Here is a tiny trained network, its code and every weight. The questions are about switching its units off for an input and a class, where a switched-off unit gives its printed mean instead of its output.

import numpy as np


def w(rows, s, z=0):
    codes = np.array(rows[::2]) - 128.0
    scale = np.full(codes.shape[1], s)
    scale[-1] = z or s
    return codes * scale


def f(y):
    return y / 2 * (1 + np.tanh(0.7978845608 * (y + 0.044715 * y**3)))


def log_softmax(a):
    a = a - a.max(-1, keepdims=True)
    return a - np.log(np.exp(a).sum(-1, keepdims=True))


def net(x, mask):
    res = np.array(x, float).reshape(1, 3) / 4 @ E
    y = f(res @ A[0][:, :-1].T + A[0][:, -1])
    res = res + np.where(mask, y, B[0][:, -1]) @ B[0][:, :-1]
    return log_softmax(res[-1] @ U[:, :-1].T + U[:, -1])


A, B = {}, {}
E = w([
[189,227,80],'x0',
[12,197,130],'x1',
[136,175,255],'x2',
],0.0093)
A[0] = w([
[150,179,109,102],'n0',
[158,156,209,91],'n1',
[220,101,146,68],'n2',
[4,245,160,147],'n3',
[136,102,19,90],'n4',
[213,93,150,57],'n5',
[59,19,152,116],'n6',
[136,63,23,94],'n7',
[189,236,69,88],'n8',
[163,153,211,73],'n9',
[54,183,131,9],'n10',
[225,101,159,74],'n11',
[169,184,88,214],'n12',
[174,139,236,61],'n13',
[134,136,154,3],'n14',
],0.011,0.0028)
B[0] = w([
[127,109,150,147],'n0',
[104,187,117,167],'n1',
[144,101,90,176],'n2',
[176,104,92,245],'n3',
[130,177,132,197],'n4',
[150,92,84,174],'n5',
[249,146,183,201],'n6',
[123,197,117,207],'n7',
[183,99,193,198],'n8',
[123,180,104,167],'n9',
[152,90,77,170],'n10',
[142,102,103,180],'n11',
[159,122,161,177],'n12',
[137,171,115,181],'n13',
[126,148,120,122],'n14',
],0.016,0.011)
U = w([
[122,249,86,125],'0',
[170,110,213,119],'1',
[141,85,33,131],'2',
[114,121,145,255],'3',
[70,100,140,93],'4',
[95,142,120,96],'5',
[57,98,125,99],'6',
[72,117,115,100],'7',
],0.018,0.017)

Each question gives the input, the list of numbers given to net, and the class t.
The units are the neurons (one row each of A and B). Each row of codes is followed by its name. A weight is (code - 128) times the scale printed after its matrix; where a second scale follows, it is the last column's (A, B and U).
mask holds one flag per neuron, in row order. A switched-off neuron (its flag False) gives its mean, the last column of its row in B, instead of its output. The means were averaged over made-up inputs and are rounded, as every weight is.
A unit's drop is (log p(t) with every unit on - log p(t) with that unit switched off) / (log p(t) with every unit on - log p(t) with every unit switched off).
The circuit of an input: a set's keep is (log p(t) with only the set's units on - log p(t) with every unit switched off) / (log p(t) with every unit on - log p(t) with every unit switched off). Starting from the 12 units with the biggest drops (on a tie, the unit counted first), units are removed one at a time, each time the one whose removal leaves the highest keep (on an exact tie, the one counted first), for as long as the keep stays at least 0.8.
units of the circuit, in order: the units of the circuit, biggest drop first
most important unit: the unit with the biggest drop
k most important neurons: the k neurons with the biggest drops, biggest first
drop of u: that unit's drop, to one decimal
input [-7,-8,0], class 2: 4 most important neurons => n5, n2, n8, n11
input [-4,6,7], class 0: most important unit => n1
input [8,4,-6], class 1: 2 most important neurons => n8, n12
input [-5,-8,-8], class 0: 2 most important neurons => n7, n4
input [-3,-3,2], class 3: units of the circuit, in order => n8, n3
input [4,6,-3], class 2: units of the circuit, in order => n3, n10
input [-1,3,-2], class 3: 2 most important neurons => n5, n2
input [5,-7,-7], class 0: 4 most important neurons => n7, n4, n3, n10
input [-4,6,0], class 2: 3 most important neurons => n3, n8, n10
input [-5,5,5], class 0: 2 most important neurons => n8, n1
input [0,2,2], class 3: 2 most important neurons => n7, n4
input [0,-2,1], class 3: units of the circuit, in order => n3, n6, n7
input [0,-4,3], class 2: 2 most important neurons => n7, n4
input [-5,-7,6], class 2: most important unit => n5
input [1,-1,-1], class 3: 2 most important neurons => n6, n3
input [-8,6,1], class 1: drop of n6 => 3.7
input [4,-3,1], class 1: drop of n12 => 0.1
input [-6,5,0], class 1: drop of n6 => 2.5
